Here is a tiny trained network, its code and every weight. The questions are about switching its units off for an input and a class, where a switched-off unit gives its printed mean instead of its output.

import numpy as np


def w(rows, s, z=0):
    codes = np.array(rows[::2]) - 128.0
    scale = np.full(codes.shape[1], s)
    scale[-1] = z or s
    return codes * scale


def norm(h):
    return h / np.sqrt((h * h).mean(-1, keepdims=True) + 1e-5)


def f(y):
    return y / 2 * (1 + np.tanh(0.7978845608 * (y + 0.044715 * y**3)))


def log_softmax(a):
    a = a - a.max(-1, keepdims=True)
    return a - np.log(np.exp(a).sum(-1, keepdims=True))


def net(x, mask):
    res = np.array(x, float).reshape(1, 3) / 4 @ E
    u = 0
    for l in range(3):
        y = f(norm(res) @ A[l][:, :-1].T + A[l][:, -1])
        res = res + np.where(mask[u : u + 7], y, B[l][:, -1]) @ B[l][:, :-1]
        u += 7
    return log_softmax(norm(res)[-1] @ U[:, :-1].T + U[:, -1])


A, B = {}, {}
E = w([
[121,137,92,103,85,243,255,136,57],'x0',
[50,190,120,186,99,100,218,48,124],'x1',
[107,100,52,79,67,55,164,168,116],'x2',
],0.0097)
A[0] = w([
[139,115,158,177,106,127,180,143,61,95],'L0N1',
[182,128,133,91,177,145,165,174,159,72],'L0N2',
[140,140,159,121,112,166,145,116,130,156],'L0N3',
[119,152,152,127,86,129,119,151,124,1],'L0N4',
[106,144,110,72,55,83,136,166,145,180],'L0N5',
[36,81,162,175,96,166,135,91,254,99],'L0N6',
[146,103,128,85,152,149,101,139,179,212],'L0N7',
],0.0099,0.0018)
B[0] = w([
[128,82,120,179,109,178,13,168,147,200],'L0N1',
[152,84,202,237,110,89,58,119,76,178],'L0N2',
[136,102,109,63,6,152,127,59,161,184],'L0N3',
[189,190,144,99,92,133,148,143,132,108],'L0N4',
[157,52,187,74,130,134,136,34,151,253],'L0N5',
[184,81,192,142,127,111,177,231,115,214],'L0N6',
[56,93,134,190,174,141,255,238,120,222],'L0N7',
],0.0074,0.0045)
A[1] = w([
[133,194,105,111,141,35,8,168,27,73],'L1N1',
[124,24,173,172,82,164,140,107,158,255],'L1N2',
[188,218,169,185,240,220,103,74,133,190],'L1N3',
[138,212,93,127,186,70,3,109,234,54],'L1N4',
[46,226,155,168,69,84,200,89,152,124],'L1N5',
[149,116,110,65,164,163,54,188,118,153],'L1N6',
[93,185,200,198,134,9,131,106,155,196],'L1N7',
],0.0067,0.002)
B[1] = w([
[138,150,80,181,54,180,156,192,87,140],'L1N1',
[130,206,113,146,170,113,90,130,148,255],'L1N2',
[136,34,49,6,99,10,168,113,136,195],'L1N3',
[87,179,180,94,28,165,117,105,105,170],'L1N4',
[221,50,243,167,170,81,141,212,102,180],'L1N5',
[136,126,192,182,86,132,252,110,69,158],'L1N6',
[83,151,73,151,106,184,164,133,134,217],'L1N7',
],0.011,0.0074)
A[2] = w([
[135,165,212,137,198,135,30,46,153,111],'L2N1',
[94,176,188,166,101,69,173,74,145,30],'L2N2',
[90,143,127,190,63,188,143,123,124,126],'L2N3',
[60,137,147,143,98,31,68,172,155,186],'L2N4',
[165,98,121,23,107,19,147,51,103,1],'L2N5',
[176,86,131,98,96,129,155,87,70,196],'L2N6',
[134,251,76,151,254,124,99,124,226,81],'L2N7',
],0.0091,0.0021)
B[2] = w([
[7,108,87,172,157,114,151,98,155,133],'L2N1',
[176,113,140,135,156,186,70,200,87,181],'L2N2',
[97,118,102,80,86,158,42,74,120,199],'L2N3',
[153,170,80,100,127,189,142,35,113,240],'L2N4',
[145,27,148,29,174,60,116,68,150,253],'L2N5',
[122,211,116,152,138,102,80,100,168,216],'L2N6',
[2,94,92,116,159,86,129,140,139,150],'L2N7',
],0.0095,0.007)
U = w([
[190,82,122,35,153,56,128,53,134,154],'0',
[136,204,97,122,52,223,78,81,86,153],'1',
[200,105,201,209,168,104,141,234,77,175],'2',
[6,126,80,141,171,93,114,123,149,134],'3',
[139,220,111,136,160,96,130,152,168,1],'4',
],0.014,0.0053)

Each question gives the input, the list of numbers given to net, and the class t.
The units are the neurons (one row each of A and B). Each row of codes is followed by its name. A weight is (code - 128) times the scale printed after its matrix; where a second scale follows, it is the last column's (A, B and U).
mask holds one flag per neuron, layer by layer. A switched-off neuron (its flag False) gives its mean, the last column of its row in B, instead of its output. The means were averaged over made-up inputs and are rounded, as every weight is.
A unit's drop is (log p(t) with every unit on - log p(t) with that unit switched off) / (log p(t) with every unit on - log p(t) with every unit switched off).
The circuit of an input: a set's keep is (log p(t) with only the set's units on - log p(t) with every unit switched off) / (log p(t) with every unit on - log p(t) with every unit switched off). Starting from the 12 units with the biggest drops (on a tie, the unit counted first), units are removed one at a time, each time the one whose removal leaves the highest keep (on an exact tie, the one counted first), for as long as the keep stays at least 0.8.
circuit, biggest first: the units of the circuit, biggest drop first
unit that matters most: the unit with the biggest drop
top k neurons: the k neurons with the biggest drops, biggest first
top k neurons in layer l: the k neurons of layer l with the biggest drops, biggest first
drop when u is switched off: that unit's drop, to one decimal
input [0,5,0], class 2: circuit, biggest first	L1N5
input [-8,7,-5], class 1: top 4 neurons	L1N7, L1N4, L2N4, L0N7
input [5,-5,0], class 1: top 2 neurons	L1N5, L2N3
input [3,-1,-2], class 3: top 2 neurons	L0N3, L1N2
input [-1,-3,3], class 3: top 3 neurons	L1N3, L1N2, L0N5
input [-7,-8,4], class 2: top 2 neurons in layer 0	L0N7, L0N3
input [-3,-3,3], class 3: top 3 neurons	L0N7, L1N5, L1N3
input [-1,-1,3], class 3: top 2 neurons	L1N3, L0N5
input [8,-7,7], class 1: top 4 neurons	L1N3, L2N5, L1N5, L2N6
input [5,7,5], class 2: top 2 neurons	L1N5, L1N3
input [-6,-8,-5], class 2: top 2 neurons	L0N7, L1N6
input [7,-8,-8], class 0: top 3 neurons in layer 1	L1N3, L1N7, L1N5
input [-2,7,5], class 2: top 2 neurons	L1N5, L1N3
input [1,8,-8], class 0: top 2 neurons in layer 1	L1N3, L1N6
input [-6,-5,-3], class 1: unit that matters most	L1N4
input [-5,8,-6], class 2: top 2 neurons in layer 1	L1N5, L1N7
input [-8,-1,-4], class 1: drop when L1N4 is switched off	0.7
input [8,-3,-8], class 0: drop when L1N7 is switched off	0.7
input [2,0,-8], class 0: drop when L1N3 is switched off	5.3
input [-6,0,-3], class 1: unit that matters most	L1N4
